Below is a small trained network, with its code and all its weights. Each question gives an input and a class and asks what happens when units are switched off, that is, made to give their printed mean instead of their output.

import numpy as np


def w(rows, s, z=0):
    codes = np.array(rows[::2]) - 128.0
    scale = np.full(codes.shape[1], s)
    scale[-1] = z or s
    return codes * scale


def norm(h):
    return h / np.sqrt((h * h).mean(-1, keepdims=True) + 1e-5)


def f(y):
    return np.maximum(y, 0)


def log_softmax(a):
    a = a - a.max(-1, keepdims=True)
    return a - np.log(np.exp(a).sum(-1, keepdims=True))


def net(x, mask):
    res = np.array(x, float).reshape(1, 2) / 4 @ E
    u = 0
    for l in range(2):
        y = f(norm(res) @ A[l][:, :-1].T + A[l][:, -1])
        res = res + np.where(mask[u : u + 5], y, B[l][:, -1]) @ B[l][:, :-1]
        u += 5
    return log_softmax(norm(res)[-1] @ U[:, :-1].T + U[:, -1])


A, B = {}, {}
E = w([
[104,153,205,117],'x0',
[116,62,154,251],'x1',
],0.011)
A[0] = w([
[130,121,136,149,122],'L0N1',
[78,153,214,112,6],'L0N2',
[195,115,209,183,88],'L0N3',
[34,140,90,216,27],'L0N4',
[102,130,136,1,4],'L0N5',
],0.0098,0.0017)
B[0] = w([
[186,179,104,78,155],'L0N1',
[233,87,133,158,204],'L0N2',
[69,156,52,172,209],'L0N3',
[89,166,122,188,201],'L0N4',
[143,170,2,244,254],'L0N5',
],0.0069,0.0056)
A[1] = w([
[117,4,139,146,143],'L1N1',
[182,76,63,159,1],'L1N2',
[176,138,175,198,166],'L1N3',
[142,162,102,201,46],'L1N4',
[229,96,89,109,198],'L1N5',
],0.012,0.0056)
B[1] = w([
[212,184,59,145,186],'L1N1',
[131,105,209,6,183],'L1N2',
[169,114,137,89,244],'L1N3',
[91,124,133,26,217],'L1N4',
[162,81,180,148,254],'L1N5',
],0.015,0.0071)
U = w([
[239,91,171,96,234],'0',
[211,187,9,193,216],'1',
[107,81,147,26,192],'2',
[36,171,107,160,28],'3',
[66,128,184,158,5],'4',
[88,127,218,144,3],'5',
[87,138,139,198,10],'6',
[43,169,122,194,15],'7',
],0.014,0.0058)

Each question gives the input, the list of numbers given to net, and the class t.
The units are the neurons (one row each of A and B). Each row of codes is followed by its name. A weight is (code - 128) times the scale printed after its matrix; where a second scale follows, it is the last column's (A, B and U).
mask holds one flag per neuron, layer by layer. A switched-off neuron (its flag False) gives its mean, the last column of its row in B, instead of its output. The means were averaged over made-up inputs and are rounded, as every weight is.
A unit's drop is (log p(t) with every unit on - log p(t) with that unit switched off) / (log p(t) with every unit on - log p(t) with every unit switched off).
The circuit of an input: a set's keep is (log p(t) with only the set's units on - log p(t) with every unit switched off) / (log p(t) with every unit on - log p(t) with every unit switched off). Starting from all 10 units, units are removed one at a time, each time the one whose removal leaves the highest keep (on an exact tie, the one counted first), for as long as the keep stays at least 0.8.
circuit, biggest first: the units of the circuit, biggest drop first
top k neurons: the k neurons with the biggest drops, biggest first
top k neurons in layer l: the k neurons of layer l with the biggest drops, biggest first
input [-1,-2], class 2: circuit, biggest first => (L1N1 L1N3)
input [-1,-1], class 2: top neuron in layer 0 => (L0N2)
input [0,1], class 2: top 3 neurons => (L1N4 L0N5 L1N1)
input [0,-2], class 2: circuit, biggest first => (L1N1 L1N3)
input [2,3], class 2: circuit, biggest first => (L1N4 L1N5)
input [4,8], class 1: circuit, biggest first => (L1N1 L1N5)
input [-1,4], class 1: top 3 neurons => (L1N2 L1N5 L0N2)
input [7,8], class 1: top 4 neurons => (L1N1 L1N2 L1N5 L0N3)
input [3,-8], class 1: circuit, biggest first => (L0N5 L1N2)
input [-3,1], class 2: circuit, biggest first => (L0N2 L1N4)
input [-6,-8], class 1: top 3 neurons in layer 1 => (L1N4 L1N2 L1N3)
input [-1,2], class 2: top 2 neurons => (L1N4 L1N1)
input [-2,8], class 1: top 2 neurons => (L1N1 L1N5)
input [1,5], class 1: top 2 neurons => (L1N2 L1N5)
input [-8,3], class 0: circuit, biggest first => (L1N2)
input [-2,0], class 2: top 2 neurons in layer 1 => (L1N2 L1N3)
input [2,-5], class 1: top 3 neurons => (L0N5 L1N2 L1N3)
input [-3,8], class 1: top 2 neurons => (L1N1 L1N5)
input [2,1], class 2: top 2 neurons => (L0N3 L1N4)
input [-3,2], class 2: top 3 neurons in layer 1 => (L1N4 L1N5 L1N2)
